Here is a tiny trained network, its code and every weight. The questions are about switching its units off for an input and a target symbol, where a switched-off unit gives its printed mean instead of its output.

import numpy as np


def w(rows, s, z=0):
    codes = np.array(rows[::2]) - 128.0
    scale = np.full(codes.shape[1], s)
    scale[-1] = z or s
    return codes * scale


def norm(h):
    return h / np.sqrt((h * h).mean(-1, keepdims=True) + 1e-5)


def f(y):
    return np.maximum(y, 0)


def softmax(a):
    e = np.exp(a - a.max(-1, keepdims=True))
    return e / e.sum(-1, keepdims=True)


def log_softmax(a):
    a = a - a.max(-1, keepdims=True)
    return a - np.log(np.exp(a).sum(-1, keepdims=True))


def net(x, mask):
    ids = ['αηλμξπ'.index(c) for c in x.split()]
    T = len(ids)
    res = E[ids] + P[:T]
    r = norm(res)
    for j in range(2):
        rows = slice(4 * j, 4 * j + 4)
        q, k, v = (r @ M[0][rows].T for M in (Q, K, V))
        z = softmax(np.where(np.tri(T) > 0, q @ k.T / 4**0.5, -1e9)) @ v
        o = O[0][rows]
        res = res + np.where(mask[j], z, o[:, -1]) @ o[:, :-1]
    y = f(norm(res) @ A[0][:, :-1].T + A[0][:, -1])
    res = res + np.where(mask[2:10], y, B[0][:, -1]) @ B[0][:, :-1]
    return log_softmax(norm(res)[-1] @ U[:, :-1].T + U[:, -1])


Q, K, V, O, A, B = {}, {}, {}, {}, {}, {}
E = w([
[106,128,168,109,143,252,155,155,73],'α',
[85,157,5,145,65,122,52,162,77],'η',
[119,135,22,62,228,66,157,120,149],'λ',
[181,185,91,149,172,164,12,83,187],'μ',
[114,152,173,126,162,45,72,215,170],'ξ',
[108,2,104,116,178,113,36,106,121],'π',
],0.0089)
P = w([
[98,140,97,102,148,62,91,105,166],'0',
[90,120,113,194,121,137,177,98,174],'1',
[167,135,113,171,149,149,143,163,129],'2',
[79,155,121,193,172,67,147,65,86],'3',
[73,114,114,122,119,141,118,163,196],'4',
[134,170,142,58,97,91,60,86,76],'5',
[159,137,130,214,193,116,110,149,81],'6',
[126,110,103,87,95,142,91,193,189],'7',
[2,118,138,117,99,130,108,121,214],'8',
[207,121,110,97,155,127,90,211,102],'9',
[175,156,138,177,210,85,83,128,5],'10',
[107,103,128,103,117,168,112,209,182],'11',
[31,123,135,53,71,143,93,161,190],'12',
],0.0082)
Q[0] = w([
[158,119,192,118,87,123,195,79,133],'head 1',
[178,94,121,186,64,162,168,159,142],'head 1',
[81,131,118,104,159,142,41,183,73],'head 1',
[181,85,131,106,9,51,101,153,128],'head 1',
[123,77,70,95,103,163,115,211,232],'head 2',
[163,107,107,194,191,173,182,198,83],'head 2',
[203,119,106,229,162,65,129,128,55],'head 2',
[45,134,169,104,95,114,154,44,134],'head 2',
],0.014)
K[0] = w([
[158,110,73,154,153,57,67,128,171],'head 1',
[56,161,140,110,61,55,65,27,101],'head 1',
[80,101,163,208,97,222,205,120,130],'head 1',
[150,135,106,188,147,92,98,137,54],'head 1',
[235,147,131,48,132,139,75,187,64],'head 2',
[156,98,117,63,40,127,133,150,238],'head 2',
[15,135,131,105,105,183,120,127,232],'head 2',
[147,151,157,255,156,109,165,102,100],'head 2',
],0.013)
V[0] = w([
[139,139,179,70,165,151,164,128,119],'head 1',
[109,134,93,115,145,121,141,130,112],'head 1',
[163,125,84,140,135,74,134,140,193],'head 1',
[117,178,148,80,123,133,99,103,123],'head 1',
[112,98,47,203,39,87,150,80,114],'head 2',
[199,96,157,158,104,52,107,114,186],'head 2',
[78,2,131,113,179,125,171,79,107],'head 2',
[203,121,140,188,149,195,28,69,87],'head 2',
],0.0065)
O[0] = w([
[126,140,161,103,155,217,184,136,140,192],'head 1',
[100,125,121,134,144,129,140,109,96,141],'head 1',
[164,123,80,129,155,26,101,107,157,2],'head 1',
[151,113,86,139,88,158,138,120,140,133],'head 1',
[145,97,186,170,100,254,164,188,151,61],'head 2',
[122,107,154,187,58,157,35,135,85,78],'head 2',
[154,48,49,152,127,120,131,221,235,113],'head 2',
[248,138,118,204,220,110,128,151,31,159],'head 2',
],0.0059,0.0063)
A[0] = w([
[188,144,222,170,61,1,146,138,181,35],'neuron 1',
[82,107,108,89,90,189,146,143,194,1],'neuron 2',
[151,135,103,143,111,45,66,119,215,71],'neuron 3',
[105,157,114,107,121,136,89,141,86,149],'neuron 4',
[141,108,89,180,123,142,94,174,160,149],'neuron 5',
[162,142,141,175,145,115,132,127,68,115],'neuron 6',
[185,128,79,163,104,16,133,159,107,87],'neuron 7',
[151,85,140,127,127,16,101,67,112,102],'neuron 8',
],0.0096,0.0076)
B[0] = w([
[125,154,200,84,105,71,92,247,220,146],'neuron 1',
[179,174,193,162,142,73,117,176,121,158],'neuron 2',
[186,175,151,154,144,162,137,121,107,189],'neuron 3',
[116,124,101,149,99,113,134,125,148,253],'neuron 4',
[117,97,139,98,137,104,107,103,107,196],'neuron 5',
[155,143,121,121,122,127,104,111,194,175],'neuron 6',
[58,158,152,109,77,143,171,108,129,171],'neuron 7',
[139,66,127,122,160,160,151,179,142,181],'neuron 8',
],0.013,0.0052)
U = w([
[196,207,113,170,164,135,52,51,138,50],'α',
[113,181,218,130,130,24,125,206,149,61],'η',
[46,153,86,127,34,95,109,66,100,248],'λ',
[142,147,182,150,93,230,236,149,72,139],'μ',
[135,3,112,123,152,132,91,139,122,137],'ξ',
[121,157,56,64,192,81,231,87,150,151],'π',
],0.0047,0.0015)

Each question gives the input, a string of symbols that net reads in full, and the target symbol t.
The units are the heads (4 rows each of Q, K, V and O) and the neurons (one row each of A and B). Each row of codes is followed by its name. A weight is (code - 128) times the scale printed after its matrix; where a second scale follows, it is the last column's (O, A, B and U).
mask holds one flag per unit, heads first, then neurons. A switched-off unit (its flag False) gives its mean, the last column of its rows in O or B, instead of its output. The means were averaged over made-up inputs and are rounded, as every weight is.
A unit's drop is (log p(t) with every unit on - log p(t) with that unit switched off) / (log p(t) with every unit on - log p(t) with every unit switched off).
The circuit of an input: a set's keep is (log p(t) with only the set's units on - log p(t) with every unit switched off) / (log p(t) with every unit on - log p(t) with every unit switched off). Starting from all 10 units, units are removed one at a time, each time the one whose removal leaves the highest keep (on an exact tie, the one counted first), for as long as the keep stays at least 0.8.
units of the circuit, in order: the units of the circuit, biggest drop first
k most important neurons: the k neurons with the biggest drops, biggest first
heads that matter: for each layer, one digit per head in row order, 1 if its drop is at least 0.15 and else 0, layers parted by /
drop of u: that unit's drop, to one decimal
input α λ λ η, target η: units of the circuit, in order	head 2; neuron 2
input ξ λ η μ π π π α μ α π α η, target ξ: units of the circuit, in order	head 2
input μ α π μ λ, target ξ: units of the circuit, in order	head 2; neuron 5
input η η ξ μ λ α ξ λ η λ μ η, target η: units of the circuit, in order	neuron 2; head 2
input ξ η α, target λ: units of the circuit, in order	head 2; head 1
input α ξ ξ α α, target λ: heads that matter	01
input α α α α η ξ μ α η, target α: heads that matter	01
input μ α ξ α π ξ ξ η λ μ ξ α, target α: heads that matter	01
input α μ π ξ, target α: heads that matter	11
input η ξ λ ξ η π α μ, target ξ: heads that matter	11
input ξ α α η μ α π ξ π α α π, target π: heads that matter	01
input α λ μ π η, target α: 2 most important neurons	neuron 6; neuron 7
input π α ξ α μ η α μ ξ ξ ξ, target λ: units of the circuit, in order	head 2; neuron 4
input α η α η ξ λ ξ μ α π, target α: 2 most important neurons	neuron 6; neuron 5
input μ η λ π η α π α ξ α π, target λ: most important neuron	neuron 4
input π ξ η λ μ ξ α, target α: drop of neuron 6	0.4
input ξ α μ, target λ: drop of neuron 4	0.1
input η ξ α λ π α η η μ α α α, target π: drop of head 2	1.2
